Below is a small trained network, with its code and all its weights. Each question gives an input and a class and asks what happens when units are switched off, that is, made to give their printed mean instead of their output.

import numpy as np


def w(rows, s, z=0):
    codes = np.array(rows[::2]) - 128.0
    scale = np.full(codes.shape[1], s)
    scale[-1] = z or s
    return codes * scale


def f(y):
    return y / 2 * (1 + np.tanh(0.7978845608 * (y + 0.044715 * y**3)))


def log_softmax(a):
    a = a - a.max(-1, keepdims=True)
    return a - np.log(np.exp(a).sum(-1, keepdims=True))


def net(x, mask):
    res = np.array(x, float).reshape(1, 4) / 4 @ E
    y = f(res @ A[0][:, :-1].T + A[0][:, -1])
    res = res + np.where(mask, y, B[0][:, -1]) @ B[0][:, :-1]
    return log_softmax(res[-1] @ U[:, :-1].T + U[:, -1])


A, B = {}, {}
E = w([
[108,184,224],'x0',
[128,128,129],'x1',
[58,11,148],'x2',
[15,195,90],'x3',
],0.012)
A[0] = w([
[3,188,63,216],'n0',
[189,69,107,150],'n1',
[146,166,72,86],'n2',
[138,199,181,132],'n3',
[159,202,211,127],'n4',
[225,133,193,124],'n5',
[81,86,189,46],'n6',
[218,121,203,122],'n7',
[139,167,176,169],'n8',
[186,124,18,127],'n9',
[105,112,104,126],'n10',
[210,112,191,161],'n11',
[57,111,62,100],'n12',
[59,52,220,76],'n13',
[157,147,43,125],'n14',
[134,147,171,145],'n15',
[200,82,163,253],'n16',
[179,119,46,216],'n17',
[81,163,101,147],'n18',
[105,95,187,138],'n19',
[90,136,241,88],'n20',
[193,32,161,136],'n21',
[67,70,63,113],'n22',
[168,111,98,197],'n23',
[103,115,197,103],'n24',
[93,177,145,104],'n25',
[191,187,56,186],'n26',
[131,94,151,234],'n27',
[48,215,100,125],'n28',
[105,43,49,109],'n29',
[94,126,223,68],'n30',
[47,141,76,91],'n31',
[115,79,169,101],'n32',
[178,210,179,177],'n33',
],0.014,0.0062)
B[0] = w([
[2,158,144,250],'n0',
[186,101,108,183],'n1',
[113,159,101,155],'n2',
[75,114,202,182],'n3',
[107,68,174,198],'n4',
[164,115,187,203],'n5',
[158,165,114,166],'n6',
[138,96,209,201],'n7',
[124,143,195,170],'n8',
[175,172,116,190],'n9',
[75,76,113,144],'n10',
[137,69,184,200],'n11',
[61,59,137,182],'n12',
[162,161,84,206],'n13',
[123,241,124,169],'n14',
[125,149,166,153],'n15',
[238,88,113,212],'n16',
[165,122,84,193],'n17',
[22,152,128,171],'n18',
[173,141,60,166],'n19',
[150,240,92,184],'n20',
[175,115,111,203],'n21',
[100,77,154,190],'n22',
[197,101,102,168],'n23',
[219,187,77,159],'n24',
[97,143,124,159],'n25',
[173,230,96,208],'n26',
[178,67,117,170],'n27',
[51,193,108,208],'n28',
[79,65,165,193],'n29',
[139,202,70,169],'n30',
[41,48,138,184],'n31',
[138,134,115,159],'n32',
[115,108,197,209],'n33',
],0.0096,0.017)
U = w([
[218,186,90,205],'0',
[76,50,221,213],'1',
[79,209,11,200],'2',
[75,173,179,3],'3',
[158,55,60,3],'4',
],0.011,0.007)

Each question gives the input, the list of numbers given to net, and the class t.
The units are the neurons (one row each of A and B). Each row of codes is followed by its name. A weight is (code - 128) times the scale printed after its matrix; where a second scale follows, it is the last column's (A, B and U).
mask holds one flag per neuron, in row order. A switched-off neuron (its flag False) gives its mean, the last column of its row in B, instead of its output. The means were averaged over made-up inputs and are rounded, as every weight is.
A unit's drop is (log p(t) with every unit on - log p(t) with that unit switched off) / (log p(t) with every unit on - log p(t) with every unit switched off).
The circuit of an input: a set's keep is (log p(t) with only the set's units on - log p(t) with every unit switched off) / (log p(t) with every unit on - log p(t) with every unit switched off). Starting from the 12 units with the biggest drops (on a tie, the unit counted first), units are removed one at a time, each time the one whose removal leaves the highest keep (on an exact tie, the one counted first), for as long as the keep stays at least 0.8.
circuit, biggest first: the units of the circuit, biggest drop first
top k neurons: the k neurons with the biggest drops, biggest first
drop of u: that unit's drop, to one decimal
input [-8,3,1,6], class 1: circuit, biggest first : n29
input [0,-2,-3,2], class 2: top 2 neurons : n7, n11
input [1,-7,-5,6], class 3: top 2 neurons : n3, n33
input [5,3,-8,0], class 1: top 2 neurons : n4, n33
input [-5,4,0,-5], class 0: top 3 neurons : n9, n31, n12
input [2,3,3,0], class 0: top 2 neurons : n0, n28
input [8,-2,1,-5], class 0: top 2 neurons : n20, n24
input [-3,6,1,6], class 1: top 2 neurons : n31, n12
input [0,1,-2,2], class 2: top 3 neurons : n7, n11, n5
input [-1,8,0,-2], class 0: top 2 neurons : n31, n12
input [-5,0,7,0], class 4: drop of n13 : 0.3
input [2,3,2,-7], class 0: drop of n31 : 0.1
input [7,7,8,-3], class 0: drop of n27 : 0.0
input [1,-4,-5,1], class 3: drop of n26 : 0.1
